How the objects are linked:
MD: ko>TL, su>NF, vi>FP
RH: ko>JT, su>LS, vi>GB
HR: ko>TZ, su>ZM, vi>QQ
GG: ko>QS, su>LH, vi>ZJ
FF: ko>CZ, su>HN, vi>BR
RN: ko>SN, su>BL, vi>PP
LC: ko>MT, su>TT, vi>GS
HT: ko>GG, su>HN, vi>TT
ZH: ko>LS, su>QG, vi>CZ
QR: ko>BT, su>DH, vi>MB
RR: ko>GP, su>HP, vi>ZT
FJ: ko>TT, su>MD, vi>JG
CM: ko>DZ, su>CZ, vi>MH
QJ: ko>FM, su>ZB, vi>DL
DC: ko>ZM, su>MH, vi>BT
GB: ko>CZ, su>RH, vi>NC
JR: ko>FF, su>JP, vi>MH
CC: ko>CC, su>JN, vi>JL
DH: ko>GZ, su>NC, vi>QR
GZ: ko>BN, su>JT, vi>HS
JN: ko>ZF, su>DG, vi>ZQ
QD: ko>PC, su>MT, vi>ZZ
QS: ko>LH, su>ZM, vi>HT
MH: ko>GM, su>CM, vi>TQ
HP: ko>HH, su>JT, vi>RR
RG: ko>SC, su>GS, vi>TL
ZF: ko>GB, su>CZ, vi>HH
RJ: ko>DH, su>QM, vi>LF
HL: ko>JC, su>SR, vi>HL
PC: ko>MT, su>NS, vi>MR
TQ: ko>QM, su>JP, vi>FM
ZZ: ko>GM, su>HN, vi>SR
SM: ko>HR, su>TZ, vi>CG
GS: ko>JG, su>LC, vi>RG
ZD: ko>ZR, su>PP, vi>GZ
BN: ko>JT, su>RH, vi>ZG
GR: ko>SQ, su>ZG, vi>QZ
LJ: ko>ZT, su>HC, vi>SQ
LS: ko>QG, su>QJ, vi>RH
CN: ko>QL, su>NS, vi>DG
SG: ko>QL, su>ZT, vi>HM
HN: ko>CP, su>QS, vi>MP
QM: ko>NC, su>HR, vi>RJ
NF: ko>RG, su>SC, vi>MD
RT: ko>HN, su>CP, vi>BF
HH: ko>PJ, su>HF, vi>GP
BL: ko>GZ, su>QZ, vi>RN
ZM: ko>MH, su>GM, vi>FJ
HM: ko>GZ, su>TC, vi>TC
HC: ko>QH, su>MB, vi>ZD
SC: ko>PN, su>JG, vi>SC
NS: ko>CC, su>JL, vi>CN
CF: ko>DG, su>RF, vi>ZG
HS: ko>BL, su>CN, vi>PQ
FC: ko>HL, su>JC, vi>MP
SB: ko>LZ, su>PN, vi>HD
LZ: ko>PN, su>HF, vi>CR
PZ: ko>BN, su>HG, vi>FF
QZ: ko>ZQ, su>GR, vi>ZT
JP: ko>PZ, su>HR, vi>RT
FP: ko>DN, su>MD, vi>HN
JC: ko>SR, su>CR, vi>GS
SQ: ko>MB, su>HF, vi>ZQ
QC: ko>LF, su>GP, vi>QL
MT: ko>HD, su>DR, vi>MP
BF: ko>MP, su>SM, vi>CM
CG: ko>DH, su>SM, vi>LS
FR: ko>DC, su>ZM, vi>QG
PQ: ko>RN, su>HS, vi>LJ
DZ: ko>BF, su>MP, vi>GM
HF: ko>LL, su>LG, vi>TT
HD: ko>LC, su>SB, vi>PC
PJ: ko>SN, su>FH, vi>JL
BR: ko>JR, su>FF, vi>HR
LL: ko>LG, su>HF, vi>DG
BT: ko>DH, su>DC, vi>ZB
DL: ko>HG, su>QJ, vi>QG
JG: ko>LC, su>FJ, vi>SC
DR: ko>SB, su>HN, vi>MT
DG: ko>LL, su>RN, vi>HH
HG: ko>QJ, su>FM, vi>SC
PN: ko>HF, su>DN, vi>SB
ZR: ko>LF, su>QH, vi>JT
CP: ko>FP, su>DN, vi>RT
SN: ko>FH, su>JN, vi>HH
ZJ: ko>FP, su>GG, vi>LZ
ZQ: ko>GR, su>GP, vi>JN
TZ: ko>BR, su>JR, vi>SM
JT: ko>JN, su>ZR, vi>CZ
SZ: ko>CF, su>DG, vi>LG
CR: ko>ZZ, su>SR, vi>JC
QH: ko>MB, su>LF, vi>ZR
CZ: ko>RH, su>TZ, vi>ZF
GM: ko>SC, su>DZ, vi>ZB
JL: ko>HM, su>CC, vi>NS
MR: ko>QD, su>RF, vi>CN
GP: ko>HP, su>HH, vi>QC
ZB: ko>TQ, su>RH, vi>QJ
JQ: ko>NS, su>SN, vi>RF
LG: ko>TD, su>SZ, vi>HF
RF: ko>CN, su>ZZ, vi>CF
ZT: ko>PN, su>RR, vi>CN
FM: ko>LC, su>ZF, vi>HG
MP: ko>RT, su>HN, vi>DZ
TD: ko>SZ, su>QZ, vi>JC
LH: ko>HM, su>NS, vi>GG
MB: ko>LF, su>QR, vi>HC
QL: ko>ZT, su>QC, vi>CC
TL: ko>NF, su>RG, vi>SC
QG: ko>CG, su>QQ, vi>ZH
TC: ko>JL, su>HM, vi>JQ
ZG: ko>LJ, su>PP, vi>GR
QQ: ko>SM, su>HR, vi>QG
FH: ko>JN, su>QZ, vi>PJ
DN: ko>MD, su>TL, vi>CP
PP: ko>DG, su>RN, vi>ZG
TT: ko>JQ, su>HT, vi>LC
LF: ko>QR, su>RJ, vi>QH
SR: ko>BF, su>ZZ, vi>GS
NC: ko>ZF, su>GB, vi>DH

In the rows, 141 stands for zero.

The rows follow the links: the fewer symbols apart two objects are, the more alike their rows tend to be.

Object, then a row for it; each showing differs a little:
ZB: 83	163	133	129	168	127	185	159	96	138	119	169	178	140	52	188	129	94	175	143	113	163	111	122	189	159	114	110	79	75	187	106	58	120	148	153	194	126	182	82	71	161	151	121	190	233	161	143	111	91	97	156	112	115	190	122	126	220	119	59	182
CM: 100	144	172	163	142	194	260	144	131	134	148	217	210	124	103	133	129	95	167	118	176	200	140	143	119	168	97	173	54	135	104	121	174	203	100	128	96	129	165	169	141	103	142	37	83	115	172	123	181	92	154	80	156	64	154	154	155	174	138	102	217
DZ: 130	124	153	142	160	187	237	134	123	111	149	194	194	97	120	114	163	110	158	139	216	191	173	149	100	170	88	170	113	133	82	163	211	213	108	144	88	153	176	186	159	88	157	40	63	100	150	121	201	96	120	66	174	76	162	141	150	133	149	124	223
TT: 113	89	121	77	148	158	108	115	101	113	94	50	79	158	139	147	202	151	136	133	186	110	127	128	114	150	113	114	253	138	146	232	190	175	91	181	82	156	99	155	191	140	137	154	150	116	139	74	137	52	80	159	102	97	188	122	127	78	161	185	130
ZT: 173	152	125	143	159	76	19	124	197	138	162	98	73	165	182	155	133	184	91	121	86	102	126	148	173	103	198	144	180	160	185	133	134	121	122	136	160	158	86	154	159	161	129	247	178	127	99	153	96	236	158	165	109	216	96	149	145	117	123	197	45
ZF: 88	175	135	153	152	107	129	167	142	155	147	169	171	159	85	198	106	112	171	135	76	150	90	138	214	133	151	129	47	94	204	64	40	98	136	140	204	119	149	79	73	178	153	152	180	226	150	147	97	162	155	165	111	153	136	141	129	234	111	86	136
JL: 111	157	153	136	243	102	79	132	193	108	135	132	108	161	120	162	135	131	83	76	119	104	137	144	189	116	166	167	154	131	222	150	144	177	54	115	103	186	90	191	165	146	114	230	186	106	143	118	72	151	85	144	58	156	147	151	123	81	114	209	70
GZ: 190	176	179	201	131	120	138	163	194	175	157	178	121	161	159	127	98	171	89	103	59	111	163	139	144	113	212	162	119	195	151	92	109	93	199	79	181	131	131	157	128	148	101	228	199	136	127	210	113	236	219	186	144	209	95	178	142	115	120	154	77
HH: 151	156	106	138	117	71	4	134	192	164	182	91	112	169	182	178	122	167	131	151	95	125	96	163	189	118	184	129	133	139	181	95	110	110	117	159	178	146	92	116	134	191	161	202	151	151	106	150	111	246	193	147	138	213	82	151	151	179	122	178	51
MR: 177	143	117	142	270	81	65	98	183	61	180	138	139	94	137	144	163	138	88	132	186	146	174	159	178	151	128	165	176	87	158	183	200	201	56	155	115	197	141	198	161	108	167	158	106	100	112	136	116	170	49	68	124	173	163	122	140	91	117	189	117
LZ: 187	93	99	98	133	148	98	101	123	108	153	82	116	102	193	113	192	171	137	186	228	144	166	148	99	154	108	132	239	136	78	225	229	180	133	196	98	160	141	165	197	111	165	99	62	93	112	111	191	121	99	99	184	133	157	122	150	98	167	174	168
ZQ: 187	153	115	158	80	92	28	141	194	183	182	102	120	164	209	150	116	176	135	163	90	135	113	165	166	115	188	130	127	164	147	92	120	95	158	150	182	133	104	117	133	180	156	191	136	135	104	175	127	261	230	146	172	214	64	165	161	176	135	171	65
QZ: 180	151	105	141	76	94	31	127	192	177	186	99	119	163	208	145	122	174	150	178	117	147	107	175	156	116	183	126	128	162	126	97	145	112	149	166	167	142	101	121	143	172	171	173	103	127	102	161	151	275	237	124	194	209	62	161	170	181	133	173	73
QR: 212	172	185	188	160	158	230	162	142	151	125	207	149	128	122	94	112	159	104	128	112	116	234	109	109	136	174	142	143	173	134	129	113	92	260	68	182	126	198	139	106	125	93	187	206	169	147	230	134	146	139	192	162	190	152	145	121	93	140	102	146
CC: 119	156	155	134	240	84	68	127	195	104	138	125	101	155	113	164	138	133	88	79	105	111	132	149	191	116	175	159	158	127	214	145	140	170	56	117	118	185	91	189	162	151	121	237	192	113	129	119	71	165	94	149	62	163	138	152	125	94	104	206	66
LJ: 228	154	144	182	72	130	107	145	183	191	169	135	122	155	198	104	109	189	118	164	111	125	166	147	124	118	194	131	159	199	109	111	149	92	218	109	172	137	132	134	134	161	124	193	152	119	106	210	150	252	242	164	203	218	80	163	151	121	135	157	85
HD: 169	111	103	106	233	116	101	98	115	71	145	109	120	99	133	136	197	148	103	158	215	132	184	135	137	161	105	142	232	83	139	228	188	193	103	179	112	176	155	168	170	102	157	131	119	131	120	110	139	96	23	99	127	142	202	109	135	86	143	155	163
ZD: 238	173	168	189	103	142	167	160	166	193	153	175	136	145	172	88	105	184	104	145	103	117	209	132	109	124	195	135	150	200	118	111	132	84	253	75	173	132	160	146	116	149	106	200	189	138	123	233	141	208	206	181	190	206	105	160	134	97	144	137	112
FP: 105	94	158	92	56	212	182	143	83	186	80	73	98	180	154	122	184	154	173	136	164	115	132	121	68	139	131	117	214	202	103	196	173	147	161	153	78	121	103	144	189	149	112	129	156	105	162	86	175	44	163	197	133	64	155	144	132	89	187	167	157
HN: 116	112	169	122	125	205	216	133	123	139	113	147	147	142	146	102	170	126	149	124	207	151	155	149	84	147	101	167	170	182	84	188	228	206	103	136	52	157	127	195	196	101	126	75	94	61	164	103	190	68	141	115	145	59	153	152	141	89	166	182	181
LC: 145	106	87	84	167	140	99	111	75	96	123	71	115	117	116	159	201	145	148	180	198	129	145	117	142	166	88	91	235	77	161	222	144	143	137	197	149	144	153	103	145	149	164	132	153	184	127	107	125	47	22	149	124	130	218	89	124	129	152	118	172
JG: 119	103	102	71	100	165	115	139	61	147	89	52	103	153	139	154	199	157	174	191	163	106	124	118	132	146	107	76	230	113	157	209	108	102	181	186	162	119	148	77	139	170	150	140	172	200	150	99	137	35	69	199	121	123	193	89	124	138	167	122	170
FR: 40	156	186	139	154	180	255	170	112	142	110	209	201	155	64	164	119	79	183	111	120	174	112	131	159	150	112	149	42	120	163	93	91	153	115	122	142	124	169	126	104	134	134	85	152	180	188	122	147	77	138	146	110	63	162	156	134	205	128	87	203

Each walk starts at a row. The symbols on each line, taken left to right, move it on to the next object.
Each answer is a row, close to the row of the object it stands for.
new walk
221	173	183	193	152	158	212	165	145	163	126	202	138	130	136	92	116	176	92	134	108	106	228	119	110	128	182	144	155	177	132	132	114	91	263	70	183	134	187	147	110	126	96	196	211	162	144	230	129	151	140	196	161	190	157	143	125	78	141	109	140
vi vi su vi ko ko su 185	180	185	198	168	158	240	172	134	151	129	224	159	132	100	117	102	139	111	114	87	123	200	115	132	139	164	151	105	159	147	100	76	96	245	71	194	114	204	132	93	126	105	172	214	191	158	218	125	142	136	191	146	175	159	146	127	129	136	81	157
su su vi su vi vi ko vi su 157	148	128	151	225	69	24	112	212	108	173	114	103	141	155	155	140	147	77	108	125	119	139	162	181	127	177	164	163	130	189	146	179	176	57	137	123	194	97	188	171	138	141	215	143	98	103	140	98	216	115	110	102	192	122	148	142	95	109	214	53
new walk
208	132	78	147	97	99	43	113	159	138	212	116	150	104	211	143	145	168	153	214	179	170	120	176	148	153	130	135	146	121	90	136	181	145	139	192	168	140	145	127	143	144	196	93	47	126	94	152	178	242	178	62	220	195	109	133	179	187	144	143	143
vi vi su ko su su vi vi vi 97	121	135	125	161	192	233	139	84	107	121	175	187	108	103	138	161	100	174	152	202	181	146	127	123	180	69	145	126	99	107	170	156	186	125	167	117	133	182	139	143	106	156	32	100	159	167	109	178	43	82	104	148	60	199	119	144	169	159	90	237
ko ko su su vi su ko vi ko vi 108	98	103	73	80	163	124	138	53	157	88	48	99	163	133	166	193	155	174	182	149	103	114	112	125	143	119	78	220	123	148	194	96	91	186	188	160	107	134	76	141	165	140	147	179	203	157	101	144	48	95	217	120	118	183	103	122	148	170	114	159
new walk
114	89	150	83	42	210	173	146	78	177	77	62	93	182	156	125	182	157	179	147	163	114	124	119	72	130	127	103	228	193	112	200	158	127	175	169	93	113	112	122	182	151	119	136	157	126	159	92	175	47	158	207	137	80	158	139	138	102	180	159	158
su su vi ko su su ko su ko 121	147	142	132	231	86	53	122	197	101	151	114	102	154	135	163	145	131	94	91	130	110	133	154	182	120	156	167	171	132	207	163	165	184	40	130	104	188	85	191	168	148	131	215	160	86	130	106	80	163	89	122	65	149	141	141	128	84	120	220	68
ko vi vi ko vi su su su su 191	145	116	160	52	111	59	144	188	189	184	112	124	154	224	134	115	175	147	180	105	141	111	166	152	124	180	137	129	178	116	98	142	98	170	153	172	128	112	116	145	172	160	164	104	127	107	174	152	264	251	138	201	201	56	156	171	173	137	173	86
new walk
112	156	172	135	247	108	99	132	188	103	126	129	109	162	105	158	138	125	89	72	119	105	144	147	175	114	168	165	156	141	212	147	149	179	55	110	103	184	93	198	165	138	111	226	189	103	141	112	75	141	90	148	49	144	148	152	119	71	117	210	74
ko su su ko ko ko 50	171	169	149	139	150	221	170	142	147	132	198	204	154	82	171	99	86	189	122	98	182	95	148	184	142	137	147	12	119	166	60	71	129	114	135	173	124	170	112	97	138	149	113	144	198	168	135	145	142	175	135	124	110	115	163	147	242	113	87	177
ko vi ko vi su ko su 53	166	141	134	159	130	174	167	116	147	128	180	185	152	78	197	117	91	182	134	98	164	88	136	198	152	123	128	47	85	195	79	47	116	126	143	188	112	167	84	82	154	154	121	167	230	166	120	117	117	126	145	106	121	151	137	134	247	113	77	176
new walk
134	162	157	142	224	94	66	137	191	115	134	123	99	163	130	154	132	145	83	83	99	96	147	144	181	111	184	157	165	146	215	143	145	150	82	108	123	187	91	185	159	152	105	244	189	112	135	136	70	170	101	163	67	176	137	149	118	73	111	211	52
su su ko su vi vi vi 151	161	152	138	225	82	59	135	204	108	142	125	97	159	134	148	125	151	83	100	96	94	156	143	181	115	190	152	169	140	212	136	125	142	103	111	142	183	106	167	150	151	129	262	197	128	121	153	71	193	107	163	81	198	131	146	127	82	104	199	49
vi ko su ko su ko ko su 232	176	179	195	138	146	202	161	151	168	134	197	138	140	135	93	117	172	96	140	103	105	224	118	110	134	182	134	150	182	126	129	120	88	263	67	189	133	182	143	106	136	100	199	216	156	125	240	126	161	167	198	177	198	141	147	129	83	139	109	124
new walk
74	148	175	165	134	201	273	161	116	143	126	221	195	130	90	143	126	90	173	102	151	181	121	138	123	163	102	176	52	142	118	117	146	184	105	119	107	124	163	161	135	107	134	50	120	132	184	117	170	76	159	103	140	43	162	164	146	182	151	101	217
ko ko su vi ko vi vi su 176	102	104	96	186	138	104	103	108	95	133	80	116	101	151	128	206	159	126	176	236	132	178	136	111	160	105	116	255	107	120	239	210	183	116	191	103	179	142	162	179	113	157	127	102	111	114	111	156	84	46	112	149	131	191	106	130	84	154	166	164
su ko vi ko vi vi su su vi vi 159	101	75	80	137	140	96	107	70	111	122	71	127	107	152	146	196	155	160	205	202	127	151	116	135	171	88	85	239	75	135	221	126	123	177	204	158	129	171	94	137	149	173	108	134	190	130	121	146	65	44	148	151	145	204	84	128	145	162	110	182
new walk
27	151	161	137	90	179	221	169	117	167	120	174	191	168	108	177	109	87	203	128	111	175	77	144	159	138	126	156	37	149	148	79	87	130	115	141	137	104	147	108	119	144	151	70	128	175	193	101	159	101	184	147	123	75	119	150	146	230	144	99	191
ko vi ko su ko ko su vi 242	169	174	196	137	159	213	163	149	164	137	191	146	132	140	89	113	172	102	149	117	109	230	115	101	133	182	137	164	182	120	130	129	90	270	73	179	135	187	145	107	140	97	188	205	152	131	237	135	165	157	193	185	200	149	147	125	83	144	113	136
ko su su ko vi ko ko 132	181	153	184	78	122	147	179	161	195	157	178	159	168	145	165	84	141	157	134	53	148	102	145	164	117	184	138	52	157	159	44	72	75	181	114	200	111	141	101	93	171	143	165	173	188	140	181	124	221	236	172	150	178	85	170	154	215	122	113	109
new walk
69	151	110	101	162	128	130	152	86	129	116	131	163	147	85	195	146	109	187	161	128	140	96	128	194	150	114	95	112	66	205	129	49	100	139	171	195	124	167	69	86	174	158	135	180	242	163	115	102	80	75	170	101	131	182	104	124	217	124	79	166
su vi vi vi su ko su 176	192	172	185	133	120	149	172	165	173	146	187	148	160	138	134	84	150	122	129	64	121	163	134	163	114	202	137	97	166	170	75	64	62	229	85	204	123	161	115	84	162	118	212	212	188	137	218	107	207	183	197	142	214	103	156	134	158	123	115	109
su vi vi vi su vi ko 89	180	153	167	161	125	184	167	130	148	131	203	184	151	83	176	104	99	158	133	83	153	117	130	196	140	153	131	42	106	195	68	37	95	164	119	211	120	177	85	70	164	141	142	196	230	167	166	102	143	136	167	117	147	151	139	127	221	113	70	161
new walk
114	93	165	105	62	225	210	147	95	174	86	102	114	168	163	118	176	145	172	129	182	126	137	127	64	142	124	135	196	210	82	193	194	161	149	148	71	118	107	162	196	128	116	105	127	91	170	86	189	54	173	175	145	58	144	152	141	88	182	167	169
su vi su vi su ko 105	89	138	77	52	204	155	151	64	182	67	53	98	187	148	134	190	155	186	159	158	110	119	116	88	134	129	85	227	179	129	192	136	108	177	165	118	109	110	101	167	164	124	142	176	157	161	94	158	36	141	225	120	88	165	126	121	116	177	151	148
su ko vi vi ko ko vi ko su su 143	162	122	146	130	69	21	137	203	151	173	109	110	168	174	172	108	166	126	137	80	128	87	161	194	109	190	143	116	144	182	89	111	106	107	140	174	151	92	132	142	174	156	216	151	141	115	150	106	255	194	155	127	206	75	158	150	173	113	178	53
